Here is a tiny trained network, its code and every weight. The questions are about switching its units off for an input and a class, where a switched-off unit gives its printed mean instead of its output.

import numpy as np


def w(rows, s, z=0):
    codes = np.array(rows[::2]) - 128.0
    scale = np.full(codes.shape[1], s)
    scale[-1] = z or s
    return codes * scale


def f(y):
    return np.maximum(y, 0)


def log_softmax(a):
    a = a - a.max(-1, keepdims=True)
    return a - np.log(np.exp(a).sum(-1, keepdims=True))


def net(x, mask):
    res = np.array(x, float).reshape(1, 8) / 4 @ E
    y = f(res @ A[0][:, :-1].T + A[0][:, -1])
    res = res + np.where(mask, y, B[0][:, -1]) @ B[0][:, :-1]
    return log_softmax(res[-1] @ U[:, :-1].T + U[:, -1])


A, B = {}, {}
E = w([
[108,231,161],'x0',
[7,104,116],'x1',
[128,126,127],'x2',
[130,126,128],'x3',
[128,127,129],'x4',
[129,129,128],'x5',
[128,129,128],'x6',
[117,89,242],'x7',
],0.012)
A[0] = w([
[38,108,124,46],'neuron 1',
[138,60,120,38],'neuron 2',
[7,75,104,110],'neuron 3',
[64,142,124,189],'neuron 4',
[149,188,153,125],'neuron 5',
[43,114,111,2],'neuron 6',
[134,140,212,119],'neuron 7',
[180,157,125,77],'neuron 8',
[131,136,99,182],'neuron 9',
[95,190,193,152],'neuron 10',
[102,101,168,143],'neuron 11',
[172,150,62,114],'neuron 12',
[110,154,76,159],'neuron 13',
[97,198,130,72],'neuron 14',
[151,152,73,94],'neuron 15',
[132,132,98,69],'neuron 16',
[99,135,67,124],'neuron 17',
[128,128,125,103],'neuron 18',
[135,81,96,77],'neuron 19',
[114,173,137,90],'neuron 20',
[143,141,86,69],'neuron 21',
[105,192,123,54],'neuron 22',
[123,162,92,98],'neuron 23',
[82,133,90,151],'neuron 24',
[159,16,89,75],'neuron 25',
[123,200,125,59],'neuron 26',
[116,141,131,84],'neuron 27',
[119,161,137,74],'neuron 28',
[121,96,173,63],'neuron 29',
[173,40,118,106],'neuron 30',
[99,132,26,86],'neuron 31',
[131,130,93,66],'neuron 32',
[112,67,111,110],'neuron 33',
[135,126,81,65],'neuron 34',
[232,150,139,37],'neuron 35',
[111,174,63,95],'neuron 36',
[126,99,180,50],'neuron 37',
],0.014,0.0082)
B[0] = w([
[254,156,166,189],'neuron 1',
[65,189,116,158],'neuron 2',
[186,165,131,248],'neuron 3',
[202,99,120,209],'neuron 4',
[93,124,107,181],'neuron 5',
[220,154,155,171],'neuron 6',
[78,90,160,199],'neuron 7',
[177,117,120,164],'neuron 8',
[115,111,150,176],'neuron 9',
[92,140,61,219],'neuron 10',
[93,90,153,188],'neuron 11',
[96,87,188,195],'neuron 12',
[122,101,165,187],'neuron 13',
[87,183,90,168],'neuron 14',
[89,110,174,172],'neuron 15',
[76,141,169,138],'neuron 16',
[124,101,173,179],'neuron 17',
[135,116,130,128],'neuron 18',
[103,189,128,159],'neuron 19',
[83,162,95,153],'neuron 20',
[121,130,175,151],'neuron 21',
[132,170,109,156],'neuron 22',
[83,94,173,158],'neuron 23',
[181,90,132,182],'neuron 24',
[88,187,80,210],'neuron 25',
[117,166,103,162],'neuron 26',
[127,155,129,131],'neuron 27',
[102,167,111,140],'neuron 28',
[84,127,175,161],'neuron 29',
[110,204,115,197],'neuron 30',
[93,121,169,199],'neuron 31',
[114,136,149,141],'neuron 32',
[71,182,93,177],'neuron 33',
[105,156,174,150],'neuron 34',
[229,143,148,191],'neuron 35',
[92,91,160,182],'neuron 36',
[91,100,176,161],'neuron 37',
],0.0079,0.012)
U = w([
[84,60,221,82],'0',
[254,124,126,106],'1',
[73,178,17,81],'2',
[138,61,100,253],'3',
],0.0097,0.013)

Each question gives the input, the list of numbers given to net, and the class t.
The units are the neurons (one row each of A and B). Each row of codes is followed by its name. A weight is (code - 128) times the scale printed after its matrix; where a second scale follows, it is the last column's (A, B and U).
mask holds one flag per neuron, in row order. A switched-off neuron (its flag False) gives its mean, the last column of its row in B, instead of its output. The means were averaged over made-up inputs and are rounded, as every weight is.
A unit's drop is (log p(t) with every unit on - log p(t) with that unit switched off) / (log p(t) with every unit on - log p(t) with every unit switched off).
The circuit of an input: a set's keep is (log p(t) with only the set's units on - log p(t) with every unit switched off) / (log p(t) with every unit on - log p(t) with every unit switched off). Starting from the 12 units with the biggest drops (on a tie, the unit counted first), units are removed one at a time, each time the one whose removal leaves the highest keep (on an exact tie, the one counted first), for as long as the keep stays at least 0.8.
units of the circuit, in order: the units of the circuit, biggest drop first
unit that matters most: the unit with the biggest drop
top k neurons: the k neurons with the biggest drops, biggest first
drop of u: that unit's drop, to one decimal
input [-7,3,1,-7,8,-5,-2,-2], class 2: unit that matters most : neuron 25
input [2,8,3,-4,4,7,-3,-8], class 0: units of the circuit, in order : [neuron 31; neuron 17]
input [-5,6,-6,5,-5,1,6,-5], class 1: units of the circuit, in order : [neuron 3; neuron 1]
input [-8,-5,-2,0,-8,7,-3,0], class 2: units of the circuit, in order : [neuron 25; neuron 30]
input [6,6,-2,4,-6,2,-1,-6], class 0: units of the circuit, in order : [neuron 36; neuron 17]
input [-2,7,-6,-3,-4,-7,6,-5], class 1: units of the circuit, in order : [neuron 3; neuron 1]
input [-7,5,-7,-2,8,6,0,-7], class 0: top 2 neurons : [neuron 31; neuron 17]
input [-5,5,-2,-4,-2,-8,-3,-2], class 1: units of the circuit, in order : [neuron 3; neuron 1; neuron 6]
input [0,6,2,8,-3,-5,0,-5], class 1: units of the circuit, in order : [neuron 3; neuron 1; neuron 6]
input [7,6,2,-2,4,1,2,4], class 2: top 2 neurons : [neuron 10; neuron 14]
input [-8,-4,2,6,4,-8,4,-6], class 2: top 2 neurons : [neuron 25; neuron 30]
input [4,7,-7,5,1,7,-1,5], class 1: top 2 neurons : [neuron 1; neuron 3]
input [6,4,7,2,1,-5,-3,5], class 3: drop of neuron 25 : 0.2
input [8,3,6,8,5,-4,3,3], class 2: drop of neuron 26 : 0.0
input [-8,-3,-8,7,1,8,-5,-6], class 2: units of the circuit, in order : [neuron 25]
input [0,5,-2,5,6,7,-4,3], class 1: drop of neuron 1 : 0.2
